Both labels of each row
11  -34  -4  -65  15  -23  6  23  -12  -17  -7  10  24  33  2  -34  26  -12  4  -23  12  37  23  -3  23  -14  -7  -8  1  12  18  22  4  34  7  -10  -27  -8  -1  23  -18  -11  -11  -54  -5  8  9  -15  29  11  14  -54  -13  -27  -11  -25  20  -28  -52  0  -8  -25  -13  0  2  77  21  16  -4  0  5  -7  12
Rt, W
15  13  13  38  62  -33  7  -2  10  4  -22  -36  1  -32  10  20  6  -8  -20  -20  -1  9  -28  -6  4  0  10  -25  -7  30  4  -22  1  -1  20  -10  18  8  -1  0  0  -16  -1  -18  3  -2  -24  -32  -30  -15  13  13  -2  -19  1  -3  12  15  -11  13  -14  10  7  -11  2  34  -28  -32  -20  7  0  -2  2
QS, T
6  -22  5  -38  8  5  -13  5  -5  -8  8  10  11  24  1  -14  5  -4  4  -3  14  15  8  -6  20  -6  1  3  2  7  0  14  2  28  -3  0  -15  -12  -20  19  -26  -6  -5  -27  -12  2  9  -14  18  -5  1  -40  -8  -29  2  -19  20  -17  -23  -2  7  -13  -2  7  -4  32  10  6  1  -6  2  8  -4
QN, W
5  4  -1  -22  4  -25  13  21  -4  -11  -33  2  15  18  3  -2  36  -24  2  -9  17  4  15  8  11  -7  -11  -30  -12  14  39  -4  -6  1  14  -4  -17  28  15  10  0  9  -16  -26  -3  0  -13  -16  22  23  3  -24  -4  -2  -13  -6  17  -40  -36  -8  -18  -13  -17  -13  9  66  -12  14  14  11  0  -24  17
QN, T
4  8  -6  11  25  -45  11  2  4  -2  -10  -20  -2  -10  -3  -27  21  -10  -11  -17  -12  28  -26  -5  2  6  1  -25  3  11  -3  3  -3  -16  26  8  16  28  29  -3  21  -26  -3  -20  9  16  -10  -8  -20  21  15  26  -3  14  -6  15  -9  8  -25  19  -22  0  0  -11  9  28  -14  3  -14  6  9  -18  21
SC, T
18  2  4  28  66  -58  6  -3  10  2  -14  -37  -1  -21  0  -23  13  -8  -16  -28  -10  39  -37  -15  12  6  10  -28  4  28  -8  1  -2  4  35  1  22  26  5  2  4  -40  -4  -43  9  18  -15  -32  -37  -2  24  13  -8  -14  -3  7  7  24  -29  32  -27  3  9  -11  0  46  -16  -22  -31  3  9  -11  16
SC, T
28  -8  7  3  25  -12  15  18  15  -20  -14  -6  -8  15  -16  -22  26  -9  8  -17  11  -3  12  -6  7  -11  -18  -21  -7  15  24  11  -16  18  33  18  -8  32  -10  -3  0  -10  -9  -31  8  18  -10  -30  0  20  18  -11  8  -11  -13  17  22  -15  -31  3  -35  -21  -8  -24  -3  41  -15  0  4  12  4  -16  13
QN, T
2  -3  -3  -30  3  -33  -2  -1  -15  -5  -8  9  20  26  -7  -44  24  -17  4  -2  3  34  -11  -2  26  6  0  -18  7  9  11  13  -4  4  18  15  0  10  6  21  -12  -16  -11  -30  -5  15  -1  -15  12  12  3  -20  -10  -3  -5  3  15  -17  -34  11  -14  -9  0  -3  2  38  12  29  6  1  11  -13  8
QN, W
-12  -3  -6  -15  27  -33  -15  -9  -24  13  3  -6  10  2  6  -28  -3  -4  -14  -6  -14  53  -37  -9  16  17  19  -10  16  4  -34  7  8  -1  -6  -5  20  -13  12  18  -8  -38  -2  -14  -10  1  9  -2  -12  -10  4  5  -18  -14  7  -16  -11  21  -17  25  13  16  12  19  4  16  23  3  -24  -14  12  11  2
SC, W
26  -11  5  -22  23  -4  17  24  -4  -28  -14  8  -11  40  -23  -32  40  -14  16  -15  14  4  14  -9  11  -18  -26  -23  -2  10  21  24  -18  13  28  25  -9  41  -1  5  -1  -20  -19  -44  3  27  -3  -27  10  40  20  -17  6  -12  -16  12  20  -32  -48  3  -33  -31  -12  -19  7  61  -13  12  1  16  9  -21  18
Rt, T
14  -6  -2  -8  21  -28  18  23  6  -13  -21  -11  5  2  -1  -9  26  -12  2  -22  3  11  10  -2  3  -10  -8  -20  -7  16  22  3  -4  8  22  -8  -9  32  12  0  7  -6  -6  -33  11  11  -13  -13  4  18  18  -12  1  -5  -13  2  9  -12  -30  1  -24  -11  -7  -16  6  52  -14  -3  -3  10  1  -19  19
Rt, T
20  -5  0  1  67  -27  22  27  -9  -15  -24  -19  -12  7  -6  -2  38  -18  -9  -40  0  17  -10  -10  -4  -15  -13  -37  -6  24  -3  -1  -12  -6  21  -6  5  52  33  -3  17  -36  -19  -38  16  8  -23  -20  -17  34  23  11  3  -11  -12  -1  -4  -9  -51  16  -30  -6  -10  -16  17  78  -26  -17  -30  10  2  -20  35
QN, T
-2  -23  -5  -17  -4  3  -15  -11  3  4  23  2  9  -6  2  -13  -23  17  -2  -1  -8  21  -2  -5  4  3  13  26  9  -7  -20  14  15  20  -9  -5  0  -26  -18  9  -16  -11  10  -6  -3  4  19  4  0  -24  -4  -16  -7  -17  7  -15  -4  24  7  8  16  1  9  16  -8  -21  28  -6  -14  -13  3  20  -12
QS, W
-15  1  -9  -6  -2  -51  -13  -23  -7  17  9  -11  21  -8  8  -46  0  -4  -11  3  -17  50  -37  -6  22  -3  22  -4  13  4  -12  8  16  -1  9  4  14  -10  6  22  -9  -22  7  -14  -1  11  7  -4  -8  -18  2  -4  -20  3  7  2  -1  21  -8  21  1  10  13  10  -6  0  24  18  -5  -7  13  1  -5
SC, W
25  -11  -5  1  28  -9  28  31  9  -24  -9  -9  -23  12  -18  -22  33  -1  6  -34  -7  -1  16  -5  -14  -19  -25  -18  1  5  3  20  -13  -3  28  7  -1  62  23  -14  30  -31  -10  -33  24  28  -9  0  -15  45  27  28  17  8  -16  20  -13  -3  -34  10  -36  -17  -13  -24  11  44  -19  -7  -24  12  2  -21  33
Rt, T
5  -12  -8  -32  0  -8  18  27  -11  -16  -12  11  -1  31  -8  -16  34  -10  7  -19  6  7  23  4  -3  -13  -18  -16  2  -1  10  15  -11  -4  8  -4  -19  39  25  -1  13  -9  -15  -25  9  9  -3  6  17  41  10  -7  4  8  -12  1  -7  -28  -37  1  -13  -17  -17  -8  14  52  -3  19  1  6  2  -20  27
Rt, T
20  0  -4  -16  21  -14  22  27  -5  -24  -20  6  -11  36  -20  -34  43  -17  12  -22  8  9  10  -4  4  -14  -26  -30  1  5  23  17  -21  -2  29  19  -7  56  22  0  14  -15  -19  -35  12  24  -14  -15  8  51  17  -2  8  5  -17  19  7  -30  -47  5  -31  -25  -16  -20  12  63  -14  17  2  13  7  -30  29
Rt, T
10  -16  7  -41  6  -22  -6  0  -12  -12  -2  12  15  40  -11  -49  22  -15  7  -1  14  33  -5  -9  33  9  -7  -15  2  12  15  22  -7  26  16  23  -12  2  -16  27  -28  -14  -12  -37  -13  20  8  -31  21  6  8  -44  -13  -22  -4  -3  31  -25  -41  5  -15  -22  -3  -4  -5  49  19  30  10  0  13  -9  -1
Rt, W
19  22  19  73  50  -29  0  -19  21  7  -15  -38  -15  -32  -11  -7  3  -5  -11  -4  -2  -1  -43  -13  6  0  6  -25  -3  23  -2  -11  -11  -8  39  24  33  14  -11  -11  3  -22  -13  -6  5  16  -23  -43  -46  -14  16  35  5  -6  3  32  6  28  6  23  -28  6  18  -18  -11  -4  -29  -23  -12  8  8  -6  -2
SC, T
-14  -12  -14  -50  -2  -57  -2  -1  -26  5  -2  8  26  27  8  -60  26  -17  -6  -8  -6  65  -19  -4  29  16  8  -14  12  16  -1  20  9  2  3  -3  -2  10  27  33  -8  -26  -7  -37  -3  14  10  -3  17  12  5  -23  -23  2  -3  -11  -1  -12  -40  17  -4  -4  -2  10  3  49  29  38  0  -6  16  -11  13
QN, W

Two labels a row
35  -3  21  33  18  40  29  34  -23  21  -3  -22  2  -12  -6  59  6  -40  32  2  -25  -29  4  32  -50  22  -2  -8  6  -3  -29  20  6  -20  17  8  12  -19  0  33  -4  -10  2  0  7  8  19  9  35  -8  -10  6  32  17  1  5  0  4  38  -53  -12  -57  29  9  26  -1  8  -1  -42  29  4  8  18
Sd, Zl
12  -11  27  77  -29  28  -7  1  -6  5  -12  -4  12  -12  -14  32  13  -21  38  30  -18  -46  16  8  -34  16  20  13  9  -23  -13  26  4  -26  -7  15  -1  19  -23  22  -18  -20  1  -4  1  2  18  -2  17  5  -15  -2  12  8  -35  -6  22  2  48  -19  1  16  -14  6  32  3  -29  41  -35  35  -3  -8  12
Nl, Zl
11  1  1  4  56  -15  11  47  -42  -33  11  8  27  -7  4  19  12  10  -2  44  10  17  17  38  -22  24  -4  -17  35  16  -27  10  7  -6  26  32  -8  16  -10  36  -29  -6  29  -6  -5  -22  -6  2  -31  -6  14  18  17  -1  -6  5  -39  5  -13  -63  2  21  20  20  -48  11  26  -12  -20  7  17  22  16
Dp, LQ
13  7  -8  28  9  -1  41  19  -9  17  18  17  -28  58  -18  -5  -22  -54  25  -50  -28  -12  22  6  13  -11  -30  -1  -9  -21  -30  49  -34  -51  49  5  -23  10  9  10  -5  -56  -1  7  -51  21  19  7  -20  -16  -42  -3  7  -7  13  3  -10  -12  32  -46  7  -2  18  19  0  -32  -5  15  -35  21  0  9  23
Jz, Zl
16  3  5  -27  -3  -10  29  -2  14  27  23  2  1  -20  8  -65  19  -26  -35  -2  0  27  1  1  15  -18  34  -18  4  7  3  3  15  14  -5  -2  13  -8  -2  4  37  -25  -10  8  16  4  -10  -9  -2  10  3  -6  2  12  -24  1  -6  -13  -12  26  8  -14  -14  -46  37  19  24  7  43  -14  -12  -11  -8
Sd, LH
22  22  9  30  39  -14  8  19  -44  -1  0  4  -11  33  -9  -17  -8  -18  22  -8  -25  -12  23  34  -37  0  -40  -13  -7  -13  5  23  7  -38  40  22  -14  23  11  27  14  -32  -4  0  -42  25  4  9  -26  -24  -15  28  33  -30  3  10  2  4  31  -45  24  7  6  8  8  -23  6  -5  -1  19  -6  17  13
Jz, LQ
24  9  -20  -17  42  -11  -4  34  -22  50  -19  8  -18  41  -5  -87  -1  -48  -2  -16  -29  29  1  17  10  -12  -23  -32  13  3  2  28  -11  -58  30  -1  12  23  17  -4  29  -3  32  -40  -29  60  4  -5  -24  -13  -28  11  -5  -6  -7  -4  -7  -11  11  -68  15  9  17  11  15  4  10  -37  -8  -1  2  36  15
Jz, LQ
16  13  33  77  42  11  12  14  -50  26  -34  -10  -16  42  3  85  0  5  44  19  -49  -13  17  31  -4  1  -71  42  -1  12  -11  34  -7  -75  37  25  -30  30  -3  27  -18  -31  8  12  -34  -20  37  15  -9  -5  -3  51  23  -10  -34  29  9  -8  19  -70  39  12  12  10  -7  -21  -7  12  -5  45  3  -13  18
Jz, Zl
37  -1  2  53  -13  71  6  35  -1  43  -2  3  -5  43  -34  6  -20  -56  33  -35  -37  -90  31  24  -31  13  21  12  11  -19  -27  31  1  -59  -5  2  19  13  -11  26  27  -26  9  -12  -13  28  12  6  12  -35  -45  25  9  37  7  -8  0  1  40  -68  -12  7  -9  2  54  4  18  21  -44  3  -8  21  10
Sd, MG
-12  0  -14  18  38  9  50  42  -8  -9  -3  -3  5  40  3  -22  -32  64  8  16  10  -15  11  29  -5  26  -13  -21  18  10  -18  1  9  2  4  -9  10  31  3  -18  -12  29  54  -24  -19  17  11  3  -36  -8  5  26  -13  -8  -10  -2  -20  4  1  -71  -34  15  34  11  -30  8  4  -48  -39  -3  15  14  19
Dp, MG
34  1  23  44  47  -20  11  15  -36  21  -10  -17  -12  9  20  2  0  -43  25  28  -29  -5  8  33  -21  -5  -9  -4  -8  28  5  6  13  -29  19  21  -32  10  16  25  2  -38  33  -5  -8  10  16  9  -4  -12  1  18  36  5  -14  16  -11  4  13  -33  17  -18  -3  16  23  -7  -5  21  14  15  -18  8  13
Sd, LQ
-22  -3  3  9  12  -10  -15  3  12  5  -8  0  10  -1  -3  -79  -12  1  -3  16  -4  2  12  -22  15  -3  10  15  3  6  16  13  -15  1  -6  -9  1  35  22  -15  15  11  5  -3  10  19  10  -3  11  10  4  -7  -20  9  -13  -3  19  -32  -7  45  -4  0  4  -9  30  -8  2  16  19  21  -6  -8  33
Sm, LH
-16  10  -3  -30  38  -25  -5  -28  11  -10  23  -11  -4  -22  -3  -53  22  30  -15  36  21  31  -3  -4  8  -2  17  -42  40  24  5  -11  -1  53  -28  -7  -11  21  4  -7  -9  36  11  -10  20  8  -13  -13  -24  1  21  2  -9  -11  -20  7  -48  0  -30  4  -9  -5  7  -8  8  18  32  -12  20  -15  -15  -1  2
Dp, LH
36  -3  -1  0  -28  12  13  5  7  26  -8  7  -20  34  -17  18  -11  -64  12  -44  -33  -9  -1  1  -16  12  -1  1  -2  -16  -15  47  -4  -33  23  -15  16  -22  4  7  21  -57  6  4  -11  22  4  4  9  11  -58  -4  0  -2  26  -3  -5  -4  5  -41  -1  -30  13  8  24  -16  -1  -5  -21  9  -14  2  10
Sd, MG
22  -2  15  27  28  11  9  15  -21  20  -17  -12  -19  24  -9  -28  16  -24  22  17  -17  -3  7  19  6  2  -26  -33  -99  -7  -37  19  4  -38  24  22  -37  41  6  43  2  -36  4  44  -27  29  16  12  -33  -4  -21  24  -1  -11  -27  17  -4  2  18  -34  21  13  -6  -3  20  -2  -5  20  8  37  -10  -3  17
Jz, LQ
